Below is a small trained network, with its code and all its weights. Each question gives an input and a target symbol and asks what happens when units are switched off, that is, made to give their printed mean instead of their output.

import numpy as np


def w(rows, s, z=0):
    codes = np.array(rows[::2]) - 128.0
    scale = np.full(codes.shape[1], s)
    scale[-1] = z or s
    return codes * scale


def norm(h):
    return h / np.sqrt((h * h).mean(-1, keepdims=True) + 1e-5)


def f(y):
    return np.maximum(y, 0)


def softmax(a):
    e = np.exp(a - a.max(-1, keepdims=True))
    return e / e.sum(-1, keepdims=True)


def log_softmax(a):
    a = a - a.max(-1, keepdims=True)
    return a - np.log(np.exp(a).sum(-1, keepdims=True))


def net(x, mask):
    ids = ['ΓΠΦαδεζηλμξψ'.index(c) for c in x.split()]
    T = len(ids)
    res = E[ids] + P[:T]
    u = 0
    for l in range(2):
        r = norm(res)
        for j in range(3):
            rows = slice(2 * j, 2 * j + 2)
            q, k, v = (r @ M[l][rows].T for M in (Q, K, V))
            z = softmax(np.where(np.tri(T) > 0, q @ k.T / 2**0.5, -1e9)) @ v
            o = O[l][rows]
            res = res + np.where(mask[u + j], z, o[:, -1]) @ o[:, :-1]
        u += 3
        y = f(norm(res) @ A[l][:, :-1].T + A[l][:, -1])
        res = res + np.where(mask[u : u + 8], y, B[l][:, -1]) @ B[l][:, :-1]
        u += 8
    return log_softmax(norm(res)[-1] @ U[:, :-1].T + U[:, -1])


Q, K, V, O, A, B = {}, {}, {}, {}, {}, {}
E = w([
[132,103,149,149,150,175],'Γ',
[207,143,67,92,191,161],'Π',
[117,234,168,90,195,197],'Φ',
[135,154,93,94,63,94],'α',
[215,40,230,107,3,211],'δ',
[214,152,134,6,214,98],'ε',
[134,160,111,187,134,130],'ζ',
[149,115,164,157,156,157],'η',
[155,154,138,180,144,124],'λ',
[76,149,148,97,52,148],'μ',
[91,128,119,88,17,113],'ξ',
[138,100,145,151,145,178],'ψ',
],0.0033)
P = w([
[42,96,71,113,81,68],'0',
[209,146,75,204,33,168],'1',
[184,135,79,165,51,156],'2',
[174,142,86,146,61,152],'3',
[4,70,59,63,194,28],'4',
[125,74,131,129,171,27],'5',
[130,74,142,136,172,25],'6',
[201,120,160,232,67,154],'7',
],0.0012)
Q[0] = w([
[212,139,162,137,139,156],'0.h0',
[203,163,124,155,32,187],'0.h0',
[163,144,190,157,54,221],'0.h1',
[194,150,103,163,255,163],'0.h1',
[124,176,146,190,122,208],'0.h2',
[105,105,114,104,214,66],'0.h2',
],0.0065)
K[0] = w([
[85,125,104,86,198,155],'0.h0',
[3,82,160,27,160,23],'0.h0',
[89,62,165,75,164,92],'0.h1',
[112,54,83,219,59,123],'0.h1',
[11,155,113,152,201,143],'0.h2',
[237,190,90,153,107,180],'0.h2',
],0.0063)
V[0] = w([
[119,227,191,128,158,144],'0.h0',
[168,58,184,128,113,160],'0.h0',
[88,235,105,141,167,147],'0.h1',
[59,148,108,134,141,251],'0.h1',
[130,144,43,108,76,175],'0.h2',
[213,108,77,189,75,135],'0.h2',
],0.0024)
O[0] = w([
[182,164,178,81,171,108,101],'0.h0',
[173,36,86,140,99,38,113],'0.h0',
[227,111,136,124,97,167,139],'0.h1',
[113,4,85,107,115,219,208],'0.h1',
[107,138,139,253,148,98,255],'0.h2',
[70,138,238,168,102,140,226],'0.h2',
],0.0022,0.00091)
A[0] = w([
[190,179,112,171,159,124,194],'0.n0',
[155,74,118,71,172,112,110],'0.n1',
[130,13,152,140,189,252,200],'0.n2',
[225,76,111,63,95,51,62],'0.n3',
[218,86,136,223,11,140,145],'0.n4',
[84,209,194,96,200,133,2],'0.n5',
[190,127,98,129,255,123,187],'0.n6',
[130,37,142,205,165,54,31],'0.n7',
],0.0023,0.00084)
B[0] = w([
[123,48,139,172,107,152,178],'0.n0',
[148,240,107,105,124,94,143],'0.n1',
[158,197,107,207,110,38,207],'0.n2',
[113,174,214,168,106,253,156],'0.n3',
[50,80,113,89,172,61,252],'0.n4',
[204,66,165,96,189,114,146],'0.n5',
[94,201,18,166,69,185,178],'0.n6',
[94,156,25,144,166,50,159],'0.n7',
],0.0024,0.0027)
Q[1] = w([
[170,157,84,186,190,202],'1.h0',
[71,169,131,57,8,85],'1.h0',
[62,170,90,27,85,160],'1.h1',
[112,82,170,191,57,160],'1.h1',
[142,88,201,3,69,155],'1.h2',
[76,98,150,31,32,135],'1.h2',
],0.007)
K[1] = w([
[107,155,53,170,101,158],'1.h0',
[146,139,234,47,183,183],'1.h0',
[192,101,205,143,63,138],'1.h1',
[13,94,128,14,130,90],'1.h1',
[184,77,164,132,3,205],'1.h2',
[237,52,220,124,15,137],'1.h2',
],0.0061)
V[1] = w([
[67,218,79,154,235,161],'1.h0',
[164,153,106,63,189,134],'1.h0',
[204,122,91,206,77,174],'1.h1',
[174,202,125,96,193,76],'1.h1',
[72,143,114,148,87,170],'1.h2',
[46,161,3,116,186,104],'1.h2',
],0.0035)
O[1] = w([
[79,90,143,2,192,82,127],'1.h0',
[76,173,169,166,201,91,17],'1.h0',
[173,142,198,134,96,107,196],'1.h1',
[78,154,82,154,49,158,5],'1.h1',
[99,89,174,103,211,107,210],'1.h2',
[53,160,98,52,130,96,156],'1.h2',
],0.0035,0.002)
A[1] = w([
[167,148,28,82,81,182,125],'1.n0',
[86,168,76,23,164,113,198],'1.n1',
[125,139,57,102,129,99,93],'1.n2',
[39,70,147,101,79,254,20],'1.n3',
[194,215,59,105,241,172,254],'1.n4',
[64,215,141,128,160,82,97],'1.n5',
[111,143,74,199,192,108,68],'1.n6',
[68,32,175,151,69,97,39],'1.n7',
],0.0033,0.0018)
B[1] = w([
[109,167,186,73,140,90,168],'1.n0',
[196,125,147,158,119,153,253],'1.n1',
[164,94,153,114,115,114,169],'1.n2',
[72,116,123,208,191,205,149],'1.n3',
[186,254,82,80,116,214,210],'1.n4',
[145,144,178,184,141,122,178],'1.n5',
[115,141,112,150,188,148,153],'1.n6',
[106,184,103,120,151,143,189],'1.n7',
],0.0049,0.003)
U = w([
[164,216,115,46,115,203,151],'Γ',
[197,142,42,120,198,191,86],'Π',
[137,71,208,61,212,118,214],'Φ',
[160,146,126,69,23,8,58],'α',
[198,79,180,217,48,174,147],'δ',
[56,188,255,174,135,84,28],'ε',
[162,55,65,94,133,89,86],'ζ',
[117,108,85,170,180,147,59],'η',
[120,61,58,108,141,100,151],'λ',
[25,136,126,203,186,238,161],'μ',
[24,146,71,117,35,124,251],'ξ',
[84,121,56,192,122,99,114],'ψ',
],0.008,0.0027)

Each question gives the input, a string of symbols that net reads in full, and the target symbol t.
The units are the heads (2 rows each of Q, K, V and O) and the neurons (one row each of A and B). Each row of codes is followed by its name. A weight is (code - 128) times the scale printed after its matrix; where a second scale follows, it is the last column's (O, A, B and U).
mask holds one flag per unit, layer by layer, with each layer's heads first. A switched-off unit (its flag False) gives its mean, the last column of its rows in O or B, instead of its output. The means were averaged over made-up inputs and are rounded, as every weight is.
A unit's drop is (log p(t) with every unit on - log p(t) with that unit switched off) / (log p(t) with every unit on - log p(t) with every unit switched off).
The circuit of an input: a set's keep is (log p(t) with only the set's units on - log p(t) with every unit switched off) / (log p(t) with every unit on - log p(t) with every unit switched off). Starting from the 12 units with the biggest drops (on a tie, the unit counted first), units are removed one at a time, each time the one whose removal leaves the highest keep (on an exact tie, the one counted first), for as long as the keep stays at least 0.8.
circuit, biggest first: the units of the circuit, biggest drop first
top k neurons: the k neurons with the biggest drops, biggest first
which heads matter: for each layer, one digit per head in row order, 1 if its drop is at least 0.15 and else 0, layers parted by /
input μ δ η μ Φ μ μ Γ, target Γ: which heads matter -> 101 / 101
input ζ ζ Γ λ, target Φ: which heads matter -> 100 / 100
input Π μ Φ λ ε ζ ε μ, target ε: circuit, biggest first -> (1.h0)
input Φ η δ λ, target Γ: which heads matter -> 101 / 000
input Π ζ δ Π ξ ε, target Γ: circuit, biggest first -> (1.n4 0.n6)
input Φ ζ δ δ Φ μ δ λ, target Γ: circuit, biggest first -> (0.h2 1.h2 1.n4)
input ε Π Φ ζ, target ξ: which heads matter -> 010 / 011
input ξ Π α η μ λ Π ψ, target Π: circuit, biggest first -> (1.h1 0.h2 1.h2)
input μ η δ ψ ζ ξ, target δ: which heads matter -> 000 / 001
input λ ζ Φ ζ, target δ: circuit, biggest first -> (0.h1 0.n0 1.n4 1.h1)
input α ζ α ε μ ζ λ λ, target Π: which heads matter -> 101 / 111
input λ λ δ δ α μ λ ψ, target μ: circuit, biggest first -> (1.h1 1.n1)
input ξ μ η ζ Π η μ α, target α: circuit, biggest first -> (1.n4 1.n1)
input Φ Φ Φ α α δ ξ ζ, target μ: circuit, biggest first -> (1.n6 1.h1)
input Π ζ λ δ Γ, target ε: which heads matter -> 001 / 010
input Φ μ ζ, target Γ: which heads matter -> 101 / 000
input η Γ μ λ, target α: which heads matter -> 101 / 101
input Φ ε Π Π μ, target ε: top neuron -> (0.n6)
input ψ Π Π ε ζ, target ε: circuit, biggest first -> (1.n5 0.h2 1.h0)
input η δ δ ζ, target α: which heads matter -> 001 / 001
input Γ ξ α, target α: circuit, biggest first -> (1.n4 1.n0)
input ε α Φ λ, target ξ: which heads matter -> 000 / 010
input ζ μ ζ, target Φ: top 2 neurons -> (1.n4 0.n2)
input ζ η ψ, target Φ: top 2 neurons -> (1.n4 0.n2)
input ξ δ ξ Φ Φ α α Π, target Γ: top neuron -> (1.n0)
input η δ Φ ε λ η, target Γ: which heads matter -> 001 / 001
input α δ μ α δ Γ η α, target δ: top 2 neurons -> (0.n2 1.n4)
input ε δ δ μ Γ, target ψ: which heads matter -> 100 / 000
